Here is a tiny trained network, its code and every weight. The questions are about switching its units off for an input and a target symbol, where a switched-off unit gives its printed mean instead of its output.

import numpy as np


def w(rows, s, z=0):
    codes = np.array(rows[::2]) - 128.0
    scale = np.full(codes.shape[1], s)
    scale[-1] = z or s
    return codes * scale


def norm(h):
    return h / np.sqrt((h * h).mean(-1, keepdims=True) + 1e-5)


def f(y):
    return np.maximum(y, 0)


def softmax(a):
    e = np.exp(a - a.max(-1, keepdims=True))
    return e / e.sum(-1, keepdims=True)


def log_softmax(a):
    a = a - a.max(-1, keepdims=True)
    return a - np.log(np.exp(a).sum(-1, keepdims=True))


def net(x, mask):
    ids = ['αγδεζηθλμξπτφψω'.index(c) for c in x.split()]
    T = len(ids)
    res = E[ids] + P[:T]
    q, k, v = (norm(res) @ M[0].T for M in (Q, K, V))
    z = softmax(np.where(np.tri(T) > 0, q @ k.T / 2**0.5, -1e9)) @ v
    res = res + np.where(mask[0], z, O[0][:, -1]) @ O[0][:, :-1]
    y = f(norm(res) @ A[0][:, :-1].T + A[0][:, -1])
    res = res + np.where(mask[1:25], y, B[0][:, -1]) @ B[0][:, :-1]
    return log_softmax(norm(res)[-1] @ U[:, :-1].T + U[:, -1])


Q, K, V, O, A, B = {}, {}, {}, {}, {}, {}
E = w([
[114,140,158,108],'α',
[115,141,156,109],'γ',
[134,169,5,92],'δ',
[120,145,116,82],'ε',
[98,175,127,139],'ζ',
[139,89,125,84],'η',
[104,114,142,181],'θ',
[98,127,150,126],'λ',
[178,130,146,90],'μ',
[124,141,159,110],'ξ',
[107,138,155,113],'π',
[97,121,153,122],'τ',
[174,153,145,70],'φ',
[131,76,137,146],'ψ',
[109,138,154,118],'ω',
],0.013)
P = w([
[37,108,252,78],'0',
[68,110,210,86],'1',
[85,115,183,94],'2',
[101,120,164,99],'3',
[115,123,148,105],'4',
[113,120,152,106],'5',
],0.0035)
Q[0] = w([
[213,129,1,170],'h0',
[114,88,176,67],'h0',
],0.014)
K[0] = w([
[86,117,247,84],'h0',
[204,124,71,137],'h0',
],0.015)
V[0] = w([
[95,81,63,2],'h0',
[187,20,193,125],'h0',
],0.0051)
O[0] = w([
[124,76,2,31,250],'h0',
[204,52,161,145,116],'h0',
],0.007,0.0019)
A[0] = w([
[128,174,83,103,73],'n0',
[185,96,182,205,60],'n1',
[182,61,73,132,50],'n2',
[160,78,107,105,162],'n3',
[111,125,171,166,136],'n4',
[103,54,107,130,97],'n5',
[181,183,81,118,119],'n6',
[82,192,90,169,186],'n7',
[138,61,154,133,121],'n8',
[101,131,114,173,142],'n9',
[126,131,126,128,103],'n10',
[111,210,111,133,102],'n11',
[62,117,160,184,2],'n12',
[108,100,94,86,140],'n13',
[113,142,168,134,139],'n14',
[60,219,131,132,115],'n15',
[224,175,112,101,132],'n16',
[115,164,2,107,26],'n17',
[142,149,167,176,32],'n18',
[143,134,186,236,29],'n19',
[115,97,124,119,140],'n20',
[112,156,80,111,56],'n21',
[207,85,178,143,122],'n22',
[174,173,146,80,102],'n23',
],0.0094,0.003)
B[0] = w([
[113,92,82,138,170],'n0',
[113,184,22,175,174],'n1',
[148,225,66,181,166],'n2',
[189,122,100,100,205],'n3',
[149,116,63,153,198],'n4',
[150,134,179,124,175],'n5',
[75,88,160,73,150],'n6',
[171,174,203,66,209],'n7',
[150,145,132,150,200],'n8',
[131,165,164,147,153],'n9',
[125,129,127,129,128],'n10',
[189,127,132,81,184],'n11',
[146,92,100,154,178],'n12',
[100,115,132,135,222],'n13',
[137,150,97,147,202],'n14',
[164,155,65,118,253],'n15',
[89,68,199,121,160],'n16',
[71,70,70,133,203],'n17',
[19,95,138,135,147],'n18',
[2,156,176,86,173],'n19',
[129,122,115,139,174],'n20',
[105,92,79,154,165],'n21',
[151,153,122,181,200],'n22',
[103,122,164,158,173],'n23',
],0.0089,0.0044)
U = w([
[187,247,102,76,177],'α',
[116,190,52,162,40],'γ',
[240,87,174,145,235],'δ',
[129,63,214,40,146],'ε',
[61,162,94,90,89],'ζ',
[13,192,129,222,171],'η',
[113,81,57,236,56],'θ',
[91,30,170,209,118],'λ',
[122,126,126,133,98],'μ',
[66,63,50,88,178],'ξ',
[129,187,236,188,177],'π',
[207,153,71,245,157],'τ',
[246,80,49,70,2],'φ',
[49,171,210,75,47],'ψ',
[69,188,167,79,51],'ω',
],0.015,0.0042)

Each question gives the input, a string of symbols that net reads in full, and the target symbol t.
The units are the heads (2 rows each of Q, K, V and O) and the neurons (one row each of A and B). Each row of codes is followed by its name. A weight is (code - 128) times the scale printed after its matrix; where a second scale follows, it is the last column's (O, A, B and U).
mask holds one flag per unit, heads first, then neurons. A switched-off unit (its flag False) gives its mean, the last column of its rows in O or B, instead of its output. The means were averaged over made-up inputs and are rounded, as every weight is.
A unit's drop is (log p(t) with every unit on - log p(t) with that unit switched off) / (log p(t) with every unit on - log p(t) with every unit switched off).
The circuit of an input: a set's keep is (log p(t) with only the set's units on - log p(t) with every unit switched off) / (log p(t) with every unit on - log p(t) with every unit switched off). Starting from the 12 units with the biggest drops (on a tie, the unit counted first), units are removed one at a time, each time the one whose removal leaves the highest keep (on an exact tie, the one counted first), for as long as the keep stays at least 0.8.
circuit, biggest first: the units of the circuit, biggest drop first
unit that matters most: the unit with the biggest drop
top k neurons: the k neurons with the biggest drops, biggest first
drop of u: that unit's drop, to one decimal
input ξ η ζ ζ π, target α: circuit, biggest first : (h0, n15, n7)
input ξ μ φ, target ε: unit that matters most : n16
input η ξ ζ ε π, target ξ: circuit, biggest first : (h0, n17)
input ε ξ θ μ, target δ: circuit, biggest first : (h0, n16, n22)
input ψ π ξ, target τ: circuit, biggest first : (h0, n1)
input ξ ψ λ, target τ: circuit, biggest first : (h0, n1)
input ξ ξ ξ π λ, target θ: top 3 neurons : (n7, n3, n11)
input μ ξ η τ ξ ξ, target φ: top 2 neurons : (n2, n7)
input η π ω θ, target η: top 2 neurons : (n19, n1)
input η ε φ η α, target φ: top 3 neurons : (n3, n2, n19)
input γ ω ξ, target π: top 2 neurons : (n17, n15)
input ζ ζ γ λ τ, target α: drop of h0 : 1.8
input ξ ψ ζ γ θ τ, target η: drop of n19 : 0.2
input ζ μ ξ π ψ, target τ: drop of n3 : 0.0
input φ λ ξ τ λ ξ, target ε: top neuron : (n15)
